Here is a tiny trained network, its code and every weight. The questions are about switching its units off for an input and a class, where a switched-off unit gives its printed mean instead of its output.

import numpy as np


def w(rows, s, z=0):
    codes = np.array(rows[::2]) - 128.0
    scale = np.full(codes.shape[1], s)
    scale[-1] = z or s
    return codes * scale


def f(y):
    return np.maximum(y, 0)


def log_softmax(a):
    a = a - a.max(-1, keepdims=True)
    return a - np.log(np.exp(a).sum(-1, keepdims=True))


def net(x, mask):
    res = np.array(x, float).reshape(1, 4) / 4 @ E
    y = f(res @ A[0][:, :-1].T + A[0][:, -1])
    res = res + np.where(mask, y, B[0][:, -1]) @ B[0][:, :-1]
    return log_softmax(res[-1] @ U[:, :-1].T + U[:, -1])


A, B = {}, {}
E = w([
[65,123,70,83,54,129,160,177,161],'x0',
[148,206,147,85,153,185,114,238,151],'x1',
[40,95,133,147,214,36,136,251,107],'x2',
[118,147,216,71,52,114,190,157,74],'x3',
],0.012)
A[0] = w([
[172,186,84,107,120,228,101,142,152,195],'n1',
[139,126,128,124,82,127,140,175,132,135],'n2',
[132,96,123,121,117,95,120,100,122,160],'n3',
[126,124,104,117,69,148,130,93,139,168],'n4',
[121,114,127,138,191,122,148,137,131,139],'n5',
[118,103,129,138,167,103,123,163,128,77],'n6',
[109,107,19,153,161,126,106,129,152,120],'n7',
[132,123,123,118,8,136,140,106,125,141],'n8',
[155,137,126,126,134,141,139,113,130,149],'n9',
[117,150,174,125,101,126,146,149,122,115],'n10',
[110,143,88,109,134,130,132,168,142,85],'n11',
[151,128,160,147,197,123,121,93,122,254],'n12',
[140,98,123,161,193,101,125,46,124,142],'n13',
],0.017,0.0038)
B[0] = w([
[110,222,162,211,108,177,190,117,121,237],'n1',
[143,140,164,71,135,138,109,106,116,179],'n2',
[146,148,92,179,114,179,127,138,157,179],'n3',
[113,180,98,151,66,112,160,138,120,213],'n4',
[108,167,112,150,137,74,99,119,129,190],'n5',
[142,213,106,172,143,99,108,125,127,198],'n6',
[152,28,74,102,178,160,189,131,124,217],'n7',
[106,125,82,95,6,106,124,113,141,251],'n8',
[97,116,132,156,137,139,151,162,127,161],'n9',
[137,66,136,73,134,140,97,119,148,185],'n10',
[142,123,174,150,179,153,142,122,119,174],'n11',
[124,130,140,192,166,98,62,148,130,217],'n12',
[134,53,208,184,67,172,110,126,124,239],'n13',
],0.02,0.018)
U = w([
[98,195,102,161,158,20,47,133,140,2],'0',
[124,178,218,237,113,178,126,102,148,208],'1',
[141,139,21,106,239,108,213,133,142,16],'2',
[183,12,122,148,192,128,93,129,156,143],'3',
[124,129,178,2,109,140,134,100,147,18],'4',
[87,142,47,114,26,129,203,70,182,235],'5',
],0.0072,0.0014)

Each question gives the input, the list of numbers given to net, and the class t.
The units are the neurons (one row each of A and B). Each row of codes is followed by its name. A weight is (code - 128) times the scale printed after its matrix; where a second scale follows, it is the last column's (A, B and U).
mask holds one flag per neuron, in row order. A switched-off neuron (its flag False) gives its mean, the last column of its row in B, instead of its output. The means were averaged over made-up inputs and are rounded, as every weight is.
A unit's drop is (log p(t) with every unit on - log p(t) with that unit switched off) / (log p(t) with every unit on - log p(t) with every unit switched off).
The circuit of an input: a set's keep is (log p(t) with only the set's units on - log p(t) with every unit switched off) / (log p(t) with every unit on - log p(t) with every unit switched off). Starting from the 12 units with the biggest drops (on a tie, the unit counted first), units are removed one at a time, each time the one whose removal leaves the highest keep (on an exact tie, the one counted first), for as long as the keep stays at least 0.8.
circuit, biggest first: the units of the circuit, biggest drop first
most important unit: the unit with the biggest drop
k most important neurons: the k neurons with the biggest drops, biggest first
drop when u is switched off: that unit's drop, to one decimal
input [4,8,4,5], class 4: circuit, biggest first : n10, n2
input [-6,-5,8,6], class 0: most important unit : n1
input [-2,-2,4,0], class 0: circuit, biggest first : n1, n5
input [1,-2,-1,-5], class 3: circuit, biggest first : n7, n8
input [4,8,5,-6], class 2: 2 most important neurons : n7, n13
input [8,-6,3,-3], class 2: circuit, biggest first : n7, n13
input [-3,-8,-3,-6], class 3: 2 most important neurons : n7, n1
input [-2,-6,1,-2], class 3: 3 most important neurons : n1, n7, n4
input [2,-6,8,-8], class 3: 2 most important neurons : n7, n13
input [-7,3,3,7], class 3: 4 most important neurons : n1, n10, n4, n8
input [-8,0,4,8], class 0: 3 most important neurons : n7, n13, n1
input [0,-1,6,7], class 4: 3 most important neurons : n12, n10, n1
input [2,5,4,2], class 4: 2 most important neurons : n1, n12
input [2,7,5,-6], class 2: circuit, biggest first : n7
input [1,-2,6,-6], class 3: 2 most important neurons : n7, n13
input [0,7,-7,4], class 5: 2 most important neurons : n8, n13
input [-4,1,0,6], class 4: 3 most important neurons : n1, n7, n13
input [3,-6,8,1], class 2: drop when n13 is switched off : 0.1
input [6,-4,8,-2], class 2: drop when n7 is switched off : 0.2
input [-1,2,-8,1], class 5: drop when n8 is switched off : 1.3
input [5,-4,7,6], class 4: most important unit : n12
